Below are the code and all the weights of a small trained network. Each question names an input and a class and asks about switching units off, where a switched-off unit gives its printed mean instead of its output.

import numpy as np


def w(rows, s, z=0):
    codes = np.array(rows[::2]) - 128.0
    scale = np.full(codes.shape[1], s)
    scale[-1] = z or s
    return codes * scale


def norm(h):
    return h / np.sqrt((h * h).mean(-1, keepdims=True) + 1e-5)


def f(y):
    return np.maximum(y, 0)


def log_softmax(a):
    a = a - a.max(-1, keepdims=True)
    return a - np.log(np.exp(a).sum(-1, keepdims=True))


def net(x, mask):
    res = np.array(x, float).reshape(1, 8) / 4 @ E
    u = 0
    for l in range(2):
        y = f(norm(res) @ A[l][:, :-1].T + A[l][:, -1])
        res = res + np.where(mask[u : u + 14], y, B[l][:, -1]) @ B[l][:, :-1]
        u += 14
    return log_softmax(norm(res)[-1] @ U[:, :-1].T + U[:, -1])


A, B = {}, {}
E = w([
[110,116,91,25,72,194,170,116],'x0',
[142,108,94,69,85,125,138,124],'x1',
[111,110,127,203,110,90,167,198],'x2',
[163,123,3,237,159,231,150,148],'x3',
[75,127,154,171,219,184,24,101],'x4',
[80,127,167,161,154,231,187,114],'x5',
[180,124,167,94,156,131,157,52],'x6',
[180,120,31,165,141,158,103,112],'x7',
],0.0029)
A[0] = w([
[179,107,158,28,58,103,133,165,49],'L0N0',
[23,140,254,92,98,104,171,119,21],'L0N1',
[53,85,69,147,139,173,54,121,17],'L0N2',
[136,120,87,176,85,155,188,154,12],'L0N3',
[173,128,134,214,156,89,102,119,8],'L0N4',
[129,126,88,173,106,188,212,175,7],'L0N5',
[135,86,132,77,111,200,160,61,19],'L0N6',
[161,86,48,141,122,118,106,76,220],'L0N7',
[160,153,90,29,68,23,167,131,7],'L0N8',
[135,143,47,149,125,152,197,159,81],'L0N9',
[181,147,130,190,177,74,114,152,26],'L0N10',
[103,95,100,136,125,136,60,143,60],'L0N11',
[77,109,251,127,128,107,136,166,2],'L0N12',
[149,139,110,65,158,184,170,73,6],'L0N13',
],0.0048,0.0027)
B[0] = w([
[137,104,107,113,83,77,46,127,210],'L0N0',
[24,160,234,158,220,59,183,132,218],'L0N1',
[112,189,157,82,87,99,77,224,191],'L0N2',
[43,100,137,152,130,181,139,176,179],'L0N3',
[104,35,55,218,199,74,84,61,177],'L0N4',
[61,49,103,240,64,197,242,209,202],'L0N5',
[220,148,184,129,205,142,134,107,177],'L0N6',
[70,154,254,167,126,126,156,154,252],'L0N7',
[157,52,137,73,7,59,59,168,228],'L0N8',
[117,102,236,194,101,168,210,174,216],'L0N9',
[111,72,104,201,185,117,102,27,180],'L0N10',
[132,172,105,120,165,116,115,136,158],'L0N11',
[4,209,225,95,241,118,225,77,187],'L0N12',
[228,85,153,126,181,163,109,70,170],'L0N13',
],0.0044,0.0032)
A[1] = w([
[58,98,159,172,96,91,74,213,168],'L1N0',
[141,133,81,195,158,70,123,71,4],'L1N1',
[51,92,131,177,194,211,126,120,131],'L1N2',
[150,78,69,19,26,38,129,131,35],'L1N3',
[253,137,123,32,172,223,132,36,22],'L1N4',
[107,123,112,148,178,202,167,121,98],'L1N5',
[103,68,46,184,54,231,244,156,30],'L1N6',
[124,76,50,177,184,85,120,78,30],'L1N7',
[106,134,29,153,88,175,230,169,47],'L1N8',
[113,235,71,113,113,177,26,205,15],'L1N9',
[149,135,150,72,190,85,55,57,128],'L1N10',
[161,90,116,51,81,53,103,77,48],'L1N11',
[168,114,218,72,179,150,128,84,117],'L1N12',
[99,208,74,104,145,153,53,182,7],'L1N13',
],0.0048,0.0035)
B[1] = w([
[196,152,99,86,143,177,116,56,253],'L1N0',
[142,51,57,206,187,80,58,92,147],'L1N1',
[160,114,105,84,75,54,137,133,240],'L1N2',
[171,38,209,42,16,82,15,51,189],'L1N3',
[253,171,7,43,184,183,249,69,159],'L1N4',
[126,114,128,91,75,71,128,114,182],'L1N5',
[104,132,185,218,42,212,193,237,217],'L1N6',
[191,82,75,243,175,83,71,86,153],'L1N7',
[35,94,236,204,60,190,207,214,176],'L1N8',
[58,187,105,38,158,195,50,223,151],'L1N9',
[127,117,116,181,110,155,176,187,202],'L1N10',
[152,88,136,127,35,152,119,115,173],'L1N11',
[132,172,44,124,170,138,185,118,191],'L1N12',
[46,215,64,40,110,177,31,203,142],'L1N13',
],0.0057,0.005)
U = w([
[194,22,204,34,8,42,39,42,194],'0',
[250,166,19,22,204,221,231,30,38],'1',
[184,46,44,255,221,54,30,42,152],'2',
[15,208,245,78,249,50,207,65,204],'3',
[66,218,39,46,180,209,11,210,2],'4',
[103,78,164,228,33,241,220,234,160],'5',
],0.0092,0.0023)

Each question gives the input, the list of numbers given to net, and the class t.
The units are the neurons (one row each of A and B). Each row of codes is followed by its name. A weight is (code - 128) times the scale printed after its matrix; where a second scale follows, it is the last column's (A, B and U).
mask holds one flag per neuron, layer by layer. A switched-off neuron (its flag False) gives its mean, the last column of its row in B, instead of its output. The means were averaged over made-up inputs and are rounded, as every weight is.
A unit's drop is (log p(t) with every unit on - log p(t) with that unit switched off) / (log p(t) with every unit on - log p(t) with every unit switched off).
The circuit of an input: a set's keep is (log p(t) with only the set's units on - log p(t) with every unit switched off) / (log p(t) with every unit on - log p(t) with every unit switched off). Starting from the 12 units with the biggest drops (on a tie, the unit counted first), units are removed one at a time, each time the one whose removal leaves the highest keep (on an exact tie, the one counted first), for as long as the keep stays at least 0.8.
circuit, biggest first: the units of the circuit, biggest drop first
k most important neurons: the k neurons with the biggest drops, biggest first
top k neurons in layer l: the k neurons of layer l with the biggest drops, biggest first
drop of u: that unit's drop, to one decimal
input [7,3,7,-7,-2,3,-5,-7], class 3: circuit, biggest first : L0N1
input [1,-2,-1,6,8,-7,2,3], class 4: circuit, biggest first : L0N2, L1N9
input [-4,-2,-2,2,-2,2,7,0], class 1: top 2 neurons in layer 1 : L1N4, L1N12
input [7,-6,-8,-7,-8,6,4,8], class 1: 3 most important neurons : L1N4, L0N6, L0N13
input [7,5,6,4,-7,-8,-6,-2], class 0: top 2 neurons in layer 1 : L1N3, L1N10
input [2,6,-3,8,8,-7,6,8], class 4: circuit, biggest first : L0N2, L1N9
input [-5,-2,1,2,0,6,5,8], class 2: 2 most important neurons : L0N4, L0N10
input [-7,2,-5,7,8,5,-8,6], class 4: circuit, biggest first : L0N2, L1N9, L1N13
input [5,-6,3,-4,7,-8,-6,-2], class 3: top 3 neurons in layer 0 : L0N12, L0N1, L0N0
input [5,5,-8,-6,5,-1,-3,8], class 1: circuit, biggest first : L1N4, L0N6
input [8,0,-5,7,-7,-5,4,-2], class 0: 2 most important neurons : L0N8, L1N3
input [0,-3,5,3,7,2,-5,4], class 4: top 2 neurons in layer 0 : L0N2, L0N11
input [2,-6,2,-4,4,6,5,4], class 3: 2 most important neurons : L0N1, L1N0
input [8,0,7,-5,-6,1,-4,7], class 0: circuit, biggest first : L1N3
input [-5,5,-7,-5,8,-8,-4,-1], class 4: drop of L0N8 : 0.2
input [2,1,0,2,0,-4,-4,-1], class 0: drop of L0N8 : 0.4
input [-2,2,3,-5,7,6,-1,7], class 4: drop of L0N2 : 0.4
